The symbols move the objects like this.
bs η bb
bs ρ cz
bs ω hq
bs λ rf
qb η dq
qb ρ bf
qb ω ch
qb λ jp
zs η sc
zs ρ cn
zs ω tb
zs λ dq
hc η tg
hc ρ rq
hc ω hg
hc λ dh
hh η hq
hh ρ gb
hh ω lf
hh λ lq
dd η bq
dd ρ hm
dd ω hb
dd λ zl
pm η tn
pm ρ zf
pm ω zh
pm λ nh
qp η cm
qp ρ zl
qp ω tg
qp λ gb
rq η jm
rq ρ nh
rq ω cg
rq λ sc
zf η lf
zf ρ dh
zf ω sn
zf λ sg
hq η qc
hq ρ jt
hq ω bs
hq λ dz
rl η nh
rl ρ qt
rl ω rz
rl λ cn
ns η ll
ns ρ tc
ns ω nh
ns λ zh
qs η dd
qs ρ zh
qs ω sc
qs λ cg
tb η qs
tb ρ mg
tb ω zs
tb λ tt
hb η jp
hb ρ tn
hb ω dd
hb λ jm
rm η cn
rm ρ bs
rm ω dm
rm λ bf
gs η cz
gs ρ hb
gs ω gb
gs λ tg
jm η qb
jm ρ cf
jm ω zl
jm λ hb
mg η zh
mg ρ qc
mg ω cn
mg λ rz
cn η pm
cn ρ bb
cn ω mg
cn λ rl
hm η dm
hm ρ hh
hm ω tn
hm λ ll
bq η tb
bq ρ dm
bq ω jp
bq λ ch
cm η qh
cm ρ ch
cm ω bl
cm λ jt
nh η cf
nh ρ sg
nh ω ns
nh λ pm
qc η sn
qc ρ bn
qc ω bb
qc λ rn
dz η rn
dz ρ cm
dz ω rf
dz λ hq
qh η hg
qh ρ tt
qh ω jr
qh λ bn
jt η bn
jt ρ bq
jt ω cz
jt λ cm
dh η gs
dh ρ sc
dh ω lj
dh λ hc
gb η jt
gb ρ dd
gb ω gs
gb λ qp
cf η bf
cf ρ zz
cf ω ll
cf λ tn
dq η rq
dq ρ rl
dq ω tt
dq λ zs
bf η rl
bf ρ rf
bf ω pf
bf λ rm
lj η gb
lj ρ qs
lj ω dh
lj λ hg
hg η qp
hg ρ cg
hg ω hc
hg λ lj
sn η hh
sn ρ lj
sn ω zf
sn λ tc
cz η bd
cz ρ jp
cz ω jt
cz λ bl
tc η lq
tc ρ hg
tc ω sg
tc λ sn
cg η zl
cg ρ ns
cg ω rq
cg λ qs
bd η dh
bd ρ zs
bd ω bn
bd λ jr
jr η hc
jr ρ dq
jr ω qh
jr λ bd
bb η zf
bb ρ bd
bb ω qc
bb λ qt
lf η bs
lf ρ gs
lf ω hh
lf λ zz
zl η ch
zl ρ ll
zl ω jm
zl λ dd
tn η rm
tn ρ lf
tn ω hm
tn λ cf
zh η hm
zh ρ sn
zh ω pm
zh λ ns
ch η tt
ch ρ pf
ch ω qb
ch λ bq
jp η zs
jp ρ rm
jp ω bq
jp λ qb
ll η pf
ll ρ lq
ll ω cf
ll λ hm
bn η lj
bn ρ tb
bn ω bd
bn λ qh
sg η zz
sg ρ hc
sg ω tc
sg λ zf
tt η cg
tt ρ rz
tt ω dq
tt λ tb
zz η rf
zz ρ tg
zz ω lq
zz λ lf
sc η hb
sc ρ pm
sc ω qs
sc λ rq
dm η mg
dm ρ hq
dm ω rm
dm λ pf
tg η bl
tg ρ jm
tg ω qp
tg λ gs
bl η jr
bl ρ qb
bl ω cm
bl λ cz
rn η tc
rn ρ qh
rn ω qt
rn λ qc
rf η qt
rf ρ bl
rf ω dz
rf λ bs
lq η dz
lq ρ qp
lq ω zz
lq λ hh
pf η rz
pf ρ dz
pf ω bf
pf λ dm
qt η sg
qt ρ jr
qt ω rn
qt λ bb
rz η ns
rz ρ rn
rz ω rl
rz λ mg

The rows follow the links: the fewer symbols apart two objects are, the more alike their rows tend to be.

Each row is also shifted at random along 6 hidden directions that mean nothing.

Known rows, each with its object:
 50   35  -17   14   -1  -22  -11    0   23   25   -8  -18  -12  -34  -10   33    4   29  -27   24   30   39    1    5  -17  -11   16   11   21  -17  -10  -14   22    8   -9  -19   10   -9   28   -8  -14 -> qs
 42   34  -23  -31  -24  -10  -24    3   20   17   42   51   -5   13   -8  -39   22   20   -9    4   25  -16   28   -9   79  -23  -28  -31   -1   28   -4    8   21   -1   -9   -8   45  -29  -98   23   -8 -> dh
-27    9   11   15   19  -10    7    5  -23   19  -12    3   -2    5  -23   40    2  -23   12  -12  -26    0  -25    2    2    9  -10   -2  -25   -6  -12  -10  -22    7    6   28  -21   26   45    4  -21 -> ch
  1    2   34   41    8  -11    3   -9    7   -2  -26  -43  -29   -3   38   20   -4   -1   -3   18   11   33   18   -4  -43    7   11   35   -9  -15    4  -16  -30   31   22  -22  -17  -25   28    1  -16 -> tb
 15  -34   16   26   33   29   48    7   19  -16  -49  -34   -6    7   41   20  -40   -4    4    4   25   19   26    3   17   27   -8   14  -14  -11   -1    4  -22  -26   -2  -20   -7   -6    0   19  -10 -> mg
 -9   14  -33   -3    3    8  -18    1  -15   26   26    8  -25   10   13   30  -16    6    0   -7  -25   35   -1   42   66   -2  -20  -29   25    4  -24   -4   30   25  -54   49   -3  -34  -32  -45  -15 -> ns
 12   16  -38   37   23  -25   15    1  -21   18    5  -39   -4    0   -3   20   35   43  -23   19  -22   21  -17   -6   18   21  -27   -1  -14  -36   -5  -25   -1   -3    4    3  -15  -16   15  -18  -13 -> cg
 45   19    4  -36    6  -27  -18    4  -16   14  -29   -3  -23   22   13   29    6   20  -12   -3   -7   41  -33  -16   45   13    8  -18  -19   14   -8   43   56  -32   15   13    0   56  -35   49  -20 -> hg
-41  -27  -23   38    7   31   53   -3   -1  -11  -51  -18  -27   -9    6   16  -32   -3    2   -9   13   11   16   16  -84   30   -9   30    9  -23  -13   -3  -12  -13   22  -30   -9    6  -21  -15   -5 -> hm
 17   -5  -14   -9  -15  -14  -12   -2  -14   32   33   10    8  -20  -46    0    6    3  -18   -8  -16  -21  -14   44  -30   11   33  -10   12   -9   10    0   37    3  -44   21  -10   29   25  -23   -9 -> cf
-22   16    4   17   -3  -42   -1  -10  -21   17    5  -21  -34    5    8  -41   17   38  -21   36  -22  -11   -8    2    2   16   20   -8   11  -17   23  -24   -4   21    1   26   -9  -24    4   30  -28 -> rq
 14  -28  -14   18  -12   12   34   -6  -10   11    0  -31   21   25   26  -35  -20   27   -8    4   -3  -21  -15   12   16   14   18    8   -7  -22   25   -7    7  -14   -9    4  -15   16  -27  -19   -6 -> nh
-82  -12  -11   31  -11   25   31    2   13    4   -3  -31   14   -6    7  -21  -10   19   -2   10   10  -29   23   -4  -11   31   10   24    1  -39   21  -18   -4   -3  -13  -10    2    4   11  -10   -3 -> tn
 18   16   24  -20   -7    4   -5    6   -6    5   -4   12   15    8  -10  -24   -5  -34   10  -20   -6  -23  -22  -13   -3  -17   31  -18  -27   22   15   15    5  -38   31   19  -30   43   10   15   -4 -> bl
-89   22  -35   26   13   12  -13   12  -24    8   -8  -24  -26   28   17   18  -19    1   25  -19  -13   19  -25   -3  -17    9  -12   -5   12   11  -16  -15   16   12   19   29  -20    0  -27   -1  -26 -> zl
 17  -10   47    2   -5  -41  -17   -6   -9  -16  -37  -21  -34   31   32   10   -9   -2    0   23  -41   14   -6   -9  -16  -12   24    6   22   26  -11   16  -24   44   28   20  -13  -17   -8   39  -11 -> qh
-64   49  -32  -34    6   26  -47   -6   31   26   21  -51   14    3   53   45    5  -29   10   -1   40   34    3  -14   95  -19    9  -12   -7   36  -30   11   85  -17   -9  -19  -10   14    2   36   11 -> lj
-63   -1   52  -19  -20   34  -20   -2   32    7   23   11   -4    3   12    3  -21  -34   22   -5   10  -15   -1   44  -16   24   51    8   27   24   -4   -1   16   37  -28  -12   17   -4   -2  -28    1 -> rm
-20    0  -19   16   27   -8   31    0  -12  -22  -52  -35   15    3    3   18    6   20   -7  -18   -7   26  -19  -38  -58  -12   -8   -2  -22  -23   -9   -3   -3  -35   56    8  -23   37    0   21    3 -> qp
 39    0    5    3    5    9   25    8   -5   25   -4  -36    9   12   16   38  -22  -21   33    0    2   32  -31   22   35   21   12   -6  -27   -8  -13   -2   38  -34  -23   20  -35   39   61    2    8 -> rz
 38   15  -29   28   10    2    4    4   -1   11    0   44  -17  -14  -50   13   -6   12    4  -24   27    8   23   21  -14   13  -41    7   16    9  -22  -39   -3   -5   14   -8   18  -28  -54  -21  -24 -> dd
-14   -6   -5   -9  -20   -7  -17    5   34   -5    2  -20   14  -31  -14  -28   29   19  -24   27   28  -11   -2  -17  -36  -17   37   14   -2   -3   24    9   20   -9   26  -25   11   29   42   25   21 -> gs
 92  -23   89  -67   13  -34    6  -11   21    9  -15   22  -13  -11    4   21   15    0    3   11   15   29   22    8   28    8   21   30    6   11    7   59    2   -4  -12  -29   30   41   30   35   24 -> qc

Start, symbols taken left to right, then the object you end at.
Answers are names.
 15  -16   17    6   -5   35   16    4   26   11   16  -48    4  -16   50   -7  -32  -20   36   -9   38  -10   31   17    9   20   45   21  -20    5   22   20   31  -19  -27  -25  -23   24   28   14    5
ω ω λ λ ω η: zh
 -9   17   29   39  -21    8  -11   -5   21    3    7  -47  -20  -22   34  -17    2  -15   11    5   10   -6   21    1  -29   15   23   16   24    4   12  -28  -19   36   23  -10   -6  -26   19  -27  -15
ω ρ λ ω ω: rz
-53   -6  -26   15   15   35   13    6   23    1   -4  -29    0  -10   42   32  -23    1    9   17   41   18   13   29   30   14   -9    8    4  -12  -23  -10   29   -5  -12  -16    2  -16  -29  -36    8
ω η ρ η η: bb
-20    3  -11   19    0    7   12   -3   18   26  -14  -12   -3    0   -1  -14  -13   15   -1  -12   28  -18   15  -19   -8   28   51   31   -5    4   17  -10   27  -26   27  -18    0   29  -17   31  -20
ρ ρ λ η η ρ: jr
 -9  -15    6   43  -30    9   14    1  -26  -34   -2  -28    7   24   35  -34  -55  -10   11    5  -32  -27  -16   13  -10   32   29    3   -3    7    6    8  -11   12   -9    6  -24   -2  -13  -21   -9
ω ω ω η η: ll
-36   21   31   18   10   44   11   -2   15   24    4  -26   -2  -18   18   -9  -28  -41   38  -21   48  -25   -1   -8   -2   20   40   22  -25    6   14   -9    2  -30   22  -20  -17   33   18   29   -5
λ ω λ η: tb
 43  -23   13    0  -12  -60   24    9  -24  -16  -23  -19   -1  -10    6  -19   29   62  -42   28  -17  -19  -16  -13  -11   -7   -8   -2   31  -26   28   16  -22   -7   36    3    6   -3  -17   41  -12
λ η ω ρ: dd
 40   -6    2   16    9   26   47   -3   27    8    0   -3   27   17   20  -54  -20   22  -15   13   27  -25   10    0   54   35  -24   26  -15   -7    6   11   11  -47  -26   -9   20    2  -38   16   -9
λ λ η η: rm
 59  -38   43  -23   -5    1   14   -1  -24  -28  -35   22  -21   35   27   16  -18  -24   12   -5  -20   16  -28   16   27    2   -9  -22   -7   35  -32   34  -18    2    2    4  -18    1  -60   26   14
ω ω ω: qt
 54  -12   50  -41  -37  -32   -1    6  -17   -7    5   81    9    4  -45  -27    2  -23   -8    0   -7  -27  -21   20    3  -13   12  -23   22   10   12   33  -14   17  -17   15   16   15  -13    1   23
η λ ω λ: rn
 73   -3   -1    5  -14  -20    1  -22  -32  -13   -3    4   14   19   -7  -25    6  -15   13    8  -28  -31  -12  -37   -1  -20    5  -19  -12    8   -1  -10  -47   10   43   17  -11  -24  -16    8   11
λ ω η: lj
 -6  -25   -7  -20  -12  -11   30    5  -13  -43  -25    0   16   26   18  -39   -3   43  -20   17  -11  -16  -22  -14   16   14  -10    4    0  -31   20   25   -8  -23   -3    6  -26    4  -30   22   13
λ ρ ρ ω η: dd
  8   19   12   51  -12   -9    9   -6  -24   27    0  -25   -9    5   21  -19   19    9  -22   22  -19  -12  -12    3  -29    3   20  -12    8  -25   19  -36  -32   35   19   27   -4  -11   46  -19  -17
ρ ω η ω: nh
-64   -1   11  -17  -30   20   11    1   18  -18   21   36    8   -4   -7  -29   -4  -23   12   -4   24  -19   23   24   31  -13  -16   10  -22    3   11   20  -22    7    7  -10   11  -30  -26  -24   17
λ λ λ λ: bs
 35   22  -15   -4   -4    3  -34   -4   34   43   30    5   -5  -26    4  -10   10    2   -7   -1   25  -12    7   -3   12    2   21    5   18   -3    2  -29   51   16  -19  -10   -1    1    1   -8  -15
η λ λ λ λ ρ: tn
 -3   31  -26  -29   -5  -43  -29   14  -27    4   47   38   28   -1  -42  -35   49   34  -24    4  -27  -10   -3   -3   34  -32  -18  -37    8    5   -7  -15   -8    6  -23   28   14  -15   14  -10    8
η ρ ρ λ: rm
